In the rows, 128 means zero.
[165 103 104 125 141 116 112  98 138 118 171 106 144 118 126 166 162  96
 111 132 101 145 115 116 136 149 108 138 146  59 106 117 162 117 100 132
  97 149 103 116 146 144 123 143 125]
Pul
[148 111 114 162 105 119  90  96 155 115 160 102 143 157 156 172 177 110
 113 109 113 115 148 128 115 113 156 134 155 131 135 134 179 134 159 106
 133 131  91  96 125 117 107 104 126]
Pul
[148  84 143 176  96 155  75 101 154 109  65  86 143 173 129 117  95 125
 122 136 141 117 165 110 100 142 133 137  95 115 163 164 132 133 177 117
 122 152 143 154 127 115 108  94 135]
lof
[187 104 104 147 117 165  84 164 158 117 136 130 123 150 155 189 174 134
 152 123 110 111 173 122 126  97 178 122 154 156 131 167 167 138 122 164
 123 118 102 152 119  76 113 114 120]
Ramut
[180 128 113 118 170  75  66  85 150 135 151 135 131 162 152  85 155  97
  98 122 112 119  84 149 199 145 118 193 158  74 125 132 154 125  99 137
 144 118  91 155 134 131 111 161 113]
rir
[144  97 151 112 148  98  93 101 145 123 127 123 124 152  97  65 159  92
  68  70 129  78 158 112 148  68 150 130 128 127 165  83 137  70 153 116
 108  89 170 138 156 145 152  92 148]
meb
[147 161 116 154 126 162  85 137 120 117 116 124 153 117  88 185 144 139
 104 168 150 128 152 115 147 167  98 108 127 112 131 159 136 139 137 147
 151 126 146 103 150  60 127 120 127]
Nidu
[193  99  87 102 179 120  82 130  70 154 115 102 115  99 146 108 156 108
 131 107 108  37  47 115 154 120 156 160 129 107 152  66 110 111 131 139
 153 111 140 122 204 138 161 142 132]
Ramut
[186 133 117 162 132 125 126 126 138 129 131 102 128 166 134  94 131 115
 117 113 135 160 189 147 140 115 129 113 131 127 130 147  68 144 100 118
 116 106 100 146 114  84 121  76 110]
rir
[ 97  96 122 126 130 143  89 163 138 130  99 111 141 162 151 159 152 189
 149 168 103  24  78 157 146 106 122 156  66 194 111  94 157  98 160 112
 187 178 105 122 103 141 106  89 138]
dutu
[126 158 139 135 134  67 113 124 145 115 145 134 129 119 153 106 118  70
 117 134 150  93 115 144 128 130 146 171 144 133 133 149 146 135 121 124
 144 108 111 141 125 124 119 183 125]
renor
[ 81 136 135 128 102 152  99 190 149 121 135 192  78 147  77 151 137  99
  73 162 129  83 172 121 106 209  57  96  77 142 147 156 146 138 160 125
 165 105 100 124 151 109  55 114 124]
lof
[164 140 101  64 195 158  77 138 118 125 154 157 129 149  98 173 149  51
  25 178 100  32 145 105 205 181 119  90 161 125 140 149 149 142 154 191
  98 109 137 114 207 114 139 160 144]
meb
[139 137 122 125 159 134 141 116 110 143 124 143 127 128 124  87 125  86
  78 145 128  73 142 153 127 160 126 132 134  73 116 164 159 129  95 166
 116 114 135 127 147 143 156 173 159]
rir
[142 117 122 129 122 121  86 126 155 123 156 110 125 120 166 181 149 150
 115 148 125 154 166 121 128 158 134 113 161  97 129 167 144 161 137 159
  83 102 135 142 148 109 149 150 129]
Nidu
[162 172 142 152  93 144 111  89 150 104 118  84 169 185 115  97 121 126
 155 111 136 165 170 169 128 158 148 145 149 150 142 163 131 131 147 130
 164 105  70 139 107  86 108 155 136]
rir
[113 140 157 112 118 117 128 102 163 115 121 108 139 175 174  92 142  89
 126 105 128  74  99 133 109 153 118 171 162 160 171  54 137  75 156 110
 165 132  98 138 140 181 112 120 121]
renor
[168 121 108 134 167 143  98 113 112 126  53 103 123 171  71 118 104 131
 122  95 105 120 117 129 155 107 106 134 130 174 148  97  91 106 131  92
 149 169 164 138 135 139 129  89 134]
Pul
[135  94 130 164 163 131  49 158 230 112 121 120  45 122 152 172  74 117
  25 138  95  69  97 134  97 161 136 153 105 159 148 179 135 152 110 160
 154 175 109  91 154 115  44  74 118]
renor
[139 147 135 120 127 124 147 112 134 122 130 123 133 112 160 102 142 125
 132 132 110  70 121 160  78 152 101 158 143 105 131 149 116 155 116 104
 105 124 142 134 106 127 135 144 132]
rir
[155 184 145 149  82 150 114 120 151 127 140 107 144 165 146 136 131 132
 125 157 135 139 187 131 129 155 136  92 106  93 129 176  69 159 113 142
 125 101 111 158 101  32 129 116 118]
lof
[ 38 128 145 125  85 158 161  94 129 146 182 140 105  97 167 173 117 164
 143 126 155 226 131 154  92 156  94 101 140 146 105 123 123 156 128 116
  93 103  85 127 108 108  95 160 113]
Nidu
[163  90  97 140  92 124  86 123  88 108 149  52 137 111 163 127 138  72
 133 117 107 113 132 123  98 147 125 112 142 114 153 134 110 138 155 136
  77 139 102 162 135 126 105 141 114]
Ramut
[164 171 109  90 151 139  95 110 168 104 137 127 147 179 111 182 144 151
  94 114 100  67  95 103 155 123 135 160 160 174 117 115 101 107 144 127
 187 172 106 124 117  55  95  69 105]
lof
[119 134 124 135 159 174 121 125 102 160  88 133 123 161 136 146 196 123
  84 154 100  39 119 137 196  76 122 111 146 171 147  91  77 130 171 138
 151 146 138 135 140 100 145  46 124]
Ramut
[157  96 137 145  80 126 114 148 112 123 144 116 184 174 143 134 187 107
 176 111 130 142 196 140 161  97 162 108 118 116 139 160 156 130 157 118
  96  77 130 183 109 127 152 172 139]
Ramut
[119 126 140 110 120 115 134 130 138 104 148 147 143 108 171 146 173  93
 142 133 108  49 141 132  67 153 114 153 141 113 138 129 127 141 128 110
  96 112 148 148  99 112 146 107 146]
Nidu
[151 105 133 147 148  97 139 118 160 121 166 138 114 149 153  99 127 104
  98 117 143 103 144 150 142 114 114 194 130 120 112 104 122 125 107 148
 146 104  93 150 123 160 102 124 106]
Pul
[133 123 149 135 157  95  69  97 226 118 140 124 104 166 189 129 177  75
  43 194  94  61 122 136 157 162 118 164 167  99 139 105 179 139 143 141
 129 138 111 152 136 105 137  98 142]
meb
[187 135 115 163 100 183 146 157 148 148 120 106 145 173 103 151 147 100
 117 138 113 192 185 118 171 139 128  76 120 125 132 146 117 148 115 149
 114 124 142 162 132 104 170 135 112]
Pul
[156 121 121 150 138 117 114 145 138 129 133 161 124 144 115 100 173  75
  81 144 129 140 163 131 169 115 126 130 128 110 146 113 135 136 120 154
 129  78 154 182 138 123 116 120 124]
meb
[121  57 109 120 159  95 126 163 108 136 121 118  42 131 147 167 132 102
  73 159  84  31 135 123 139 149 157  71  92  90 159 112 203 135 164 129
 169 132 145 105 196 198 142 178 165]
dutu
[113 134 146 122 117 121 128 135 159 130 140 143 172 132 174 186 171 108
 132 160 158  66 102 124 128 118 111 187 160 127 122 142 166 136 132 106
  97 141 146 158  97 120 150 137 135]
Ramut
[136 133 106 109 143 165  91 120 135 127 120 112 147 170 121 204 143 135
  93 128  82  91  85 102 141 140 119 114 151 164 124 108 168 152 166 118
 119 185 128 131 145 141 134 132 108]
Pul
[151 158 138 120 121 134  85  75 153 157 141 133 123 179 100 138 137 132
  58  94 124 170 126 111 149 111 165 148 116  58 138 155 161 127 111 110
 155 106 100 157 153 123 113 198 129]
lof
[140 146 124 133 128 151  67 100 141 129 141  94 156 169 135 108 142 115
 100 120 118 131 122 138 164 125 137 165 133 145 123 132  96 127 149 127
 135 115 103 127 125  71 163 102 127]
lof
[164 125 134 124 119 129 117 127 175 124 100  77 139  95 171 120 105 109
 143  95 117  54  40 125 101 154 168 201 126 145 164 130 122 122 132 161
 142 147 128 113 151 157 128 123 126]
Ramut
[ 76 136 130 151 134 146 123 179 128 126 141 131 100  76 108 153 136 122
 143 151 135  85 111 124 129 160 125 162 131 141 132 150 125 124 140 130
 134 118 156  68 151 101 179  91 149]
dutu
[101 118 104 143 141 124 127 147 107 117  95  98 118 159 138 148 129  92
 151 118  95 119 128  96 125 173 123 108 166 109 158 125 163 110 152 105
 100 169 164 117 151 175 157  83 144]
Pul
[162 111 141 159 118 107 155 122 143 138 151 162 133 138 136 149 196  87
  88 148 141  96 160 151 157 110 118 133 148  94 134 142 112 146  94 125
 121 106 132 168 104 122  86 131 127]
Ramut
[148 138 124  89 140 126 120  95  85 139  97 124 159 150  92 163 116 152
 111 131 119 119 119 101 155  81 114  96  92 117 116 114  82 137 160 115
 174 176 159 139 121 133 163 130 138]
lof
[105  86  98 120 127 132 159 148  96 130 111 103 122 160 175 152 138 136
 122 172  80  87 106  96 126 147 125  98 129  88 143 123 150 138 183 146
 127 190 157 170 138 171 106 112 116]
lof
[106 109 105 111 148 121 117 141 126 111 138  90 109 108 119 201 130 131
 120 156  77  63  74 127 130 193 126  98 137 163 122 108 118 173 160 126
 123 180 112 109 144 116 138 129 123]
dutu
[129 101 154 115 117  98 168 138 156 112 149 108 142 129 142 102 136 124
 137 114 122 133 160 160 115  94 138 138 127 163 141 127 128 134 137 139
 103 101 123 121 110 212 150 137 144]
dutu
[183  48 111 106 171 104 111  76 153 138  84 115  62 114 138 133 122  96
 126  99  89  69 125 116 215 121 147 134 103 130 138  95  70  92 136 131
 154 145  98 142 172 129 130 114 113]
Nidu
[129 122 119 110 162 132 142 136  75 120 125 117 130 122 113 131 132 110
 116 141  79  79  79 103 148 163 125  79 149 114 143 116 145 130 145 131
 126 169 193 106 147 119 156 132 134]
Nidu
[160 101 111 127 133 148 106 127 103 156 121 106 143 147 111 136 186 126
 191  98 122 142 120 141 161 112 131 147 114 126 149  86  81 124 125  91
 117  97 138 147 133 110 163 115 140]
Pul
[160 143 127 131 155 134 112 112 123 121 145 116 107 151 160 109 121 117
  88  94 103  64 101 127 135 103 147 116 153 141 156 109 136 122 128 166
 207 166 124  82 127 139 104 125  86]
renor
[ 87 138 133 127 109  93 133 156 159 125 142 127 115 107 127 215 160 117
  82 126 146  68 152 133 128 163 121 126 141 101 135 160 124 135 138 132
 114 107 172 150 137 105 141 135 159]
Ramut
[119  63 105 151 145 145  97 155 105 125 190  76 123 176 161  98 127 116
 103 137  43  84  66 137 149 196  83 100 102 101 127 118 167 129 166 105
 137 186 137  81 135 106  97  95 103]
Pul
[162 123 153 176 106 151  66  92 190 129 131 103 143 159 152 113 167  97
 118 125 155 154 142 152 139 104 151 161 119 130 172 132 124 117 120 115
 125  83  78 126 131  68  72 101 116]
renor
[152 136 133 155 109 145 144 142 169 136 119 123 111 143 150 135 132 126
 109 140 116 140 236 147  94 106 115 120 123 146 128 166  92 163 137 119
 164 132 120 138 104 141 159 110 134]
meb
[178 119 119 150 125 152  81  96 138  99 133  91 117 118 131 169 143 107
 145  96 118 163 172 127 162  75 177 130 139 120 135 153 114  87 102 136
 128 117  97 101 136 103 115 134 124]
renor
[108 132 107 141 158 119  97 144 116 106 153 144  91 136 185 119 128 140
 126 108  86  47 131 159 175 160 138  87 115 110 114 139 145 131  99 154
 134  99 144  89 117  76 124 100  97]
dutu
[122 134 126 181  97 112  49 130 199  97 153  98 138 159 145 205 142  83
  24 114 127 110 161 129 139 165 169 114 135 109 137 193 156 117 115 151
 110 124 132 125 133  91  83 101 138]
renor
[113 118 141 129 117 201 154 135  79 169 115 173 101 113 111  90 131  83
 146 147 131 150 155 140 158 125  84  90  97 129 133 111 102 152 105 152
 103 100 130 160 120 158 186 177 109]
dutu
[ 96 153 143 112 140 195 140 158  89 123 135 139 142 127 148 131 137 141
 143 172 124 102 121 121  86 147  47  70 107 120 147  73  93 127 156 104
 120 119 184 104 143  44 137  63 118]
renor
[ 93 134 110 139 144 149 126 153 145 147 114 139 116  99  96 159 126 131
 136 140 143 127  75 134 165 188 103 174 141 153 139 125  80 130 127 149
 154 133 148 108 149 101 134  76 133]
dutu
[162 144 135 142  98 119 107  97 172 114 151  93 145 150 155 107 109 112
  98 127 132 169 153 139 126 156 108 160 126  97 143 165  90 118 146 104
 152  97 139 110 135  76 123 105 144]
lof
[112  54 126 173 146  93  97  61 171 140 159 119 105 163 191  81 151 107
  59 105 129  87  75 169 174 118 122 199 160 130 148  74 120 111 148 113
 155 121 137 140 112  91  85  53 115]
dutu
[ 90 102 161 123 137 130 134 143  73 129 165 136 113 101 107   4  93  83
 152 139 144 172  72 125 132 143 107 122 119 109 121 114 201 112 113 154
  49 102 119 128 147 181 145 202 118]
rir
[148 131 100 119 193 138 106 132 106 141 136 124 128 105  78  66 119 106
 108 137 100 185 116 157 167 119 123 137 145 136 100 131 109 143  84 183
  95 109 113 127 148 117 189 137 138]
dutu
[151  85 136 140 150 129 133 123 135 151 133 162  46  85  99 142 129  83
 101 156 117 156 119 112 173 145 141 126 137  50 143 142 102 121  75 183
 124 124 150 174 172 138 102 186 134]
renor
[135 151 135 137 175 130 111 126 135 147 125 169  86 150  96 101 104  94
  84 159 154 136 167 132 155 123  90 145 127  98 131 151 139 143  94 126
 168 132 113 147 124 105 114 154 124]
meb
[171 109 118 130  98 162 146 162 153 125 113 139 125 145 118 242 163 162
 108 103 129  93 154 121 159  75 181 133  96 164 141 118  95 103 126 172
 201 124 148 175 134 171  72 144 117]
renor
[124 141 135 100 148 115 125 106 164 141 127 141 102 135 126 144 155 122
 118 121 131 136 166 116 124  85 146 180 123  82 118 101 167 121 111 131
 143 111  63 194 143 177 145 189 124]
meb
[182 126 129 137 158 116 127 117 123 135 154 167 138 154 166  93 164  63
  94 137 130  95 182 143 167  99 150 184 160  91 120 164 150 121  73 167
 134  94 103 151 116 183 155 165 136]
Nidu
[119 128 154 119 148 129 132  72 152 133  80  81 100 139 143 141 101 151
 131 107 136  89 135 148 159 124 130 134 157 138 153 115  52 129 151 132
 128 139 141 151 134  92 153 112 138]
Ramut
[117 152 136 125 126 159 161 145 165 120 136 124 147 131  85 177 165 111
 125 159 120 183 165 111 107 149 126 101 149 152 123 111 145 151 142 118
 114 130  90 118 149 124 150 113 138]
meb
[137 139 153 119 168 109  67 122 149 131 167 149 116 165 100 101 150  92
  34 122 149  31 127 143 180 114 132 175 147 129 135 139 168  95 127 142
 142  85  95 123 164 101 104 154 139]
Ramut
[167  96 133 131 126 118 108 132 157 135 127 105 136 134 142 134 157 116
  68 120 130 140 122 101 108  40 141 148  98 156 141  75 151 114 149  83
 120 114 136 152 148 143 155  96 130]
Nidu
[135 104 131 151 128 142  94 145  82 128 149 143 157 160  99  61 139 108
 126 111 127 125 162 141 124 125 135  86 118 142 132 134 169 138 136 123
 103  87 141 116 128 120 162 138 134]
dutu
[ 96  99 155 156 111 126 142 137 140 171 122 154  58 167 188 102 168  91
 111 143 101  14 139 159 130 120 201 113  75 119 159 128 121 108 109 130
 161 108  58 164 136 158  43 136 134]
renor
[168 132 110 152 142 178 125 150 179 158 103 169  85 156 161 121 161 130
  77 156 126 138 117 155 167  48 128 181 120 225 120 112 113 124  90 119
 167 111  91 129 118 139  86  82 100]
lof
[122 125  90  71 154 146 163 152 101 169 155 130 111 161 149 170 179  91
 124 162 118 104 183 121 125 139  77  72 108  43 148 104 157 119 129 114
 170 139 128 151 125  81 153 143 149]
meb
[150 150 130 127 131 134 146 136 141 114 159 137 133 113 136 138 147 125
 111 127 112 103 105 136 169 128 125 174 130 123 102 124 140 115 132 141
 179 112 134 100 139 133 160 145 118]
rir
[104 148 112 146 159 129 102 111 108 113 121 115 133 147  76 124 125  70
  70 127 102 123 133 132 159 188 131 118 172 126 139 148 110 121 145 133
 117 133 108 133 178 110  99 133 132]
renor
[132 135 134 113 153 126 122 121 136 130 131 144 129 122 117 120 154 105
 123 140 118  90 137 122 100 166 115 137 129  72 146 121 130 141 121 101
 107 104 148 141 152  99 135 132 146]
meb
[152  95 106 138  96 179  87 154 131 150 148 125 119 114 166 171 138 135
 127 154 105 168  96 108 153 107 129 105  67 156 110 125 136 120 126 143
 139 145  81 123 137 118  92 107  95]
Nidu
